Here is a tiny trained network, its code and every weight. The questions are about switching its units off for an input and a class, where a switched-off unit gives its printed mean instead of its output.

import numpy as np


def w(rows, s, z=0):
    codes = np.array(rows[::2]) - 128.0
    scale = np.full(codes.shape[1], s)
    scale[-1] = z or s
    return codes * scale


def f(y):
    return y / 2 * (1 + np.tanh(0.7978845608 * (y + 0.044715 * y**3)))


def log_softmax(a):
    a = a - a.max(-1, keepdims=True)
    return a - np.log(np.exp(a).sum(-1, keepdims=True))


def net(x, mask):
    res = np.array(x, float).reshape(1, 6) / 4 @ E
    y = f(res @ A[0][:, :-1].T + A[0][:, -1])
    res = res + np.where(mask, y, B[0][:, -1]) @ B[0][:, :-1]
    return log_softmax(res[-1] @ U[:, :-1].T + U[:, -1])


A, B = {}, {}
E = w([
[115,159,161,254],'x0',
[221,145,165,131],'x1',
[133,75,180,92],'x2',
[80,238,156,86],'x3',
[116,182,92,162],'x4',
[180,189,41,174],'x5',
],0.0073)
A[0] = w([
[90,129,191,75,242],'N1',
[118,132,183,90,41],'N2',
[250,116,67,111,141],'N3',
[77,242,38,203,249],'N4',
[196,63,158,119,241],'N5',
[153,128,168,109,2],'N6',
[173,78,85,101,147],'N7',
[122,162,112,186,232],'N8',
[101,95,103,85,4],'N9',
[126,176,160,44,189],'N10',
[127,131,115,10,255],'N11',
[49,92,146,145,66],'N12',
[163,110,172,12,222],'N13',
[157,193,186,161,252],'N14',
[66,59,72,161,255],'N15',
[57,215,141,213,251],'N16',
[83,181,126,72,221],'N17',
[173,128,157,181,251],'N18',
[125,194,203,31,170],'N19',
[125,234,85,90,160],'N20',
[30,111,170,184,174],'N21',
[108,50,111,7,100],'N22',
],0.011,0.0039)
B[0] = w([
[45,174,134,43,196],'N1',
[107,188,103,111,141],'N2',
[111,93,152,149,176],'N3',
[160,71,150,36,246],'N4',
[104,119,141,94,185],'N5',
[121,172,156,176,124],'N6',
[130,93,104,150,157],'N7',
[161,1,139,78,179],'N8',
[207,132,103,168,133],'N9',
[29,216,192,48,183],'N10',
[101,66,128,95,215],'N11',
[136,107,201,71,150],'N12',
[66,74,149,101,215],'N13',
[126,84,135,49,181],'N14',
[71,61,122,71,192],'N15',
[142,110,195,35,218],'N16',
[84,186,49,39,185],'N17',
[118,69,193,54,172],'N18',
[50,141,129,77,196],'N19',
[154,147,49,40,187],'N20',
[121,69,221,80,181],'N21',
[135,65,165,137,205],'N22',
],0.0072,0.011)
U = w([
[155,201,122,147,1],'0',
[72,111,45,212,17],'1',
[249,155,67,74,82],'2',
[64,188,135,70,255],'3',
[124,172,44,216,1],'4',
[180,186,63,184,1],'5',
[140,126,150,124,70],'6',
[139,97,194,127,248],'7',
],0.011,0.0039)

Each question gives the input, the list of numbers given to net, and the class t.
The units are the neurons (one row each of A and B). Each row of codes is followed by its name. A weight is (code - 128) times the scale printed after its matrix; where a second scale follows, it is the last column's (A, B and U).
mask holds one flag per neuron, in row order. A switched-off neuron (its flag False) gives its mean, the last column of its row in B, instead of its output. The means were averaged over made-up inputs and are rounded, as every weight is.
A unit's drop is (log p(t) with every unit on - log p(t) with that unit switched off) / (log p(t) with every unit on - log p(t) with every unit switched off).
The circuit of an input: a set's keep is (log p(t) with only the set's units on - log p(t) with every unit switched off) / (log p(t) with every unit on - log p(t) with every unit switched off). Starting from the 12 units with the biggest drops (on a tie, the unit counted first), units are removed one at a time, each time the one whose removal leaves the highest keep (on an exact tie, the one counted first), for as long as the keep stays at least 0.8.
units of the circuit, in order: the units of the circuit, biggest drop first
most important unit: the unit with the biggest drop
k most important neurons: the k neurons with the biggest drops, biggest first
drop of u: that unit's drop, to one decimal
input [-5,6,-4,7,4,7], class 2: most important unit : N20
input [3,-6,-1,-2,-6,2], class 7: units of the circuit, in order : N17, N10
input [-7,2,3,-3,1,6], class 7: units of the circuit, in order : N3, N17
input [2,-5,6,1,3,1], class 7: units of the circuit, in order : N10, N19
input [-8,-7,-7,-6,-4,-8], class 7: 2 most important neurons : N22, N9
input [4,5,-6,-1,-3,5], class 2: 2 most important neurons : N13, N21
input [0,8,3,3,-1,7], class 2: 2 most important neurons : N20, N1
input [-7,7,-8,-6,-3,2], class 7: 3 most important neurons : N3, N17, N20
input [4,2,-4,2,-2,-2], class 7: drop of N10 : 0.2
input [-6,3,8,-1,-6,-5], class 3: drop of N2 : 0.1
input [0,2,3,6,4,6], class 2: drop of N20 : 0.2
input [5,6,-5,1,6,3], class 2: drop of N20 : 0.1
